Below is a small trained network, with its code and all its weights. Each question gives an input and a class and asks what happens when units are switched off, that is, made to give their printed mean instead of their output.

import numpy as np


def w(rows, s, z=0):
    codes = np.array(rows[::2]) - 128.0
    scale = np.full(codes.shape[1], s)
    scale[-1] = z or s
    return codes * scale


def f(y):
    return np.maximum(y, 0)


def log_softmax(a):
    a = a - a.max(-1, keepdims=True)
    return a - np.log(np.exp(a).sum(-1, keepdims=True))


def net(x, mask):
    res = np.array(x, float).reshape(1, 4) / 4 @ E
    y = f(res @ A[0][:, :-1].T + A[0][:, -1])
    res = res + np.where(mask, y, B[0][:, -1]) @ B[0][:, :-1]
    return log_softmax(res[-1] @ U[:, :-1].T + U[:, -1])


A, B = {}, {}
E = w([
[97,205,151,206,46,112,79,200,173],'x0',
[172,154,126,190,69,33,140,55,3],'x1',
[82,87,227,58,173,109,93,151,55],'x2',
[201,56,128,163,86,156,238,215,147],'x3',
],0.007)
A[0] = w([
[125,45,164,84,139,192,182,214,183,222],'N1',
[178,185,68,227,67,112,128,118,179,165],'N2',
[63,192,188,122,100,120,87,202,113,194],'N3',
[144,153,155,157,116,35,128,29,43,152],'N4',
[104,180,252,157,122,70,119,114,42,174],'N5',
[142,151,79,108,192,120,89,1,81,192],'N6',
[13,143,138,74,185,154,30,68,199,189],'N7',
[119,70,110,88,187,104,151,26,17,252],'N8',
[110,161,183,182,49,26,120,60,32,187],'N9',
[109,138,60,176,80,190,188,213,240,248],'N10',
[84,152,94,47,209,161,25,71,188,194],'N11',
[134,106,165,116,89,189,127,249,189,230],'N12',
[154,215,107,221,46,77,131,120,114,236],'N13',
],0.0053,0.0028)
B[0] = w([
[202,80,118,141,217,184,97,180,214,219],'N1',
[76,175,70,176,79,89,185,107,188,221],'N2',
[84,167,157,119,110,121,78,203,184,189],'N3',
[176,69,77,111,63,88,92,109,65,233],'N4',
[130,93,137,98,97,117,56,195,78,214],'N5',
[120,106,130,80,88,157,142,58,54,217],'N6',
[84,196,183,126,170,140,98,96,99,220],'N7',
[180,57,150,2,181,120,188,75,60,242],'N8',
[152,106,97,94,50,62,62,154,99,254],'N9',
[174,164,26,214,158,178,116,77,231,236],'N10',
[86,190,167,105,165,182,137,94,77,218],'N11',
[170,130,94,183,160,176,69,166,237,212],'N12',
[99,146,105,143,20,94,149,133,150,245],'N13',
],0.0068,0.0073)
U = w([
[58,176,187,103,160,192,149,28,64,87],'0',
[190,29,181,85,195,162,252,143,115,250],'1',
[20,172,242,124,190,122,76,182,140,101],'2',
[95,143,159,170,54,90,89,255,125,101],'3',
[212,120,92,219,215,221,70,164,188,146],'4',
[93,222,76,240,62,94,203,72,176,192],'5',
[180,50,110,99,102,36,95,80,56,27],'6',
],0.0059,0.0014)

Each question gives the input, the list of numbers given to net, and the class t.
The units are the neurons (one row each of A and B). Each row of codes is followed by its name. A weight is (code - 128) times the scale printed after its matrix; where a second scale follows, it is the last column's (A, B and U).
mask holds one flag per neuron, in row order. A switched-off neuron (its flag False) gives its mean, the last column of its row in B, instead of its output. The means were averaged over made-up inputs and are rounded, as every weight is.
A unit's drop is (log p(t) with every unit on - log p(t) with that unit switched off) / (log p(t) with every unit on - log p(t) with every unit switched off).
The circuit of an input: a set's keep is (log p(t) with only the set's units on - log p(t) with every unit switched off) / (log p(t) with every unit on - log p(t) with every unit switched off). Starting from the 12 units with the biggest drops (on a tie, the unit counted first), units are removed one at a time, each time the one whose removal leaves the highest keep (on an exact tie, the one counted first), for as long as the keep stays at least 0.8.
circuit, biggest first: the units of the circuit, biggest drop first
k most important neurons: the k neurons with the biggest drops, biggest first
drop of u: that unit's drop, to one decimal
input [0,-7,-2,-8], class 0: circuit, biggest first => [N11]
input [-4,-6,0,-3], class 0: circuit, biggest first => [N11, N7]
input [-1,-7,5,1], class 4: circuit, biggest first => [N1, N12]
input [-1,-3,1,-2], class 2: circuit, biggest first => [N10, N4, N7]
input [-4,-7,-4,-6], class 0: circuit, biggest first => [N11, N7]
input [8,-7,6,0], class 4: circuit, biggest first => [N12, N1]
input [-7,-2,1,-3], class 0: 2 most important neurons => [N11, N7]
input [1,1,-4,-6], class 0: 2 most important neurons => [N10, N11]
input [1,-1,8,7], class 4: drop of N12 => 0.2
input [7,-3,6,6], class 4: drop of N1 => 0.0
input [0,-1,4,3], class 4: drop of N8 => 0.2
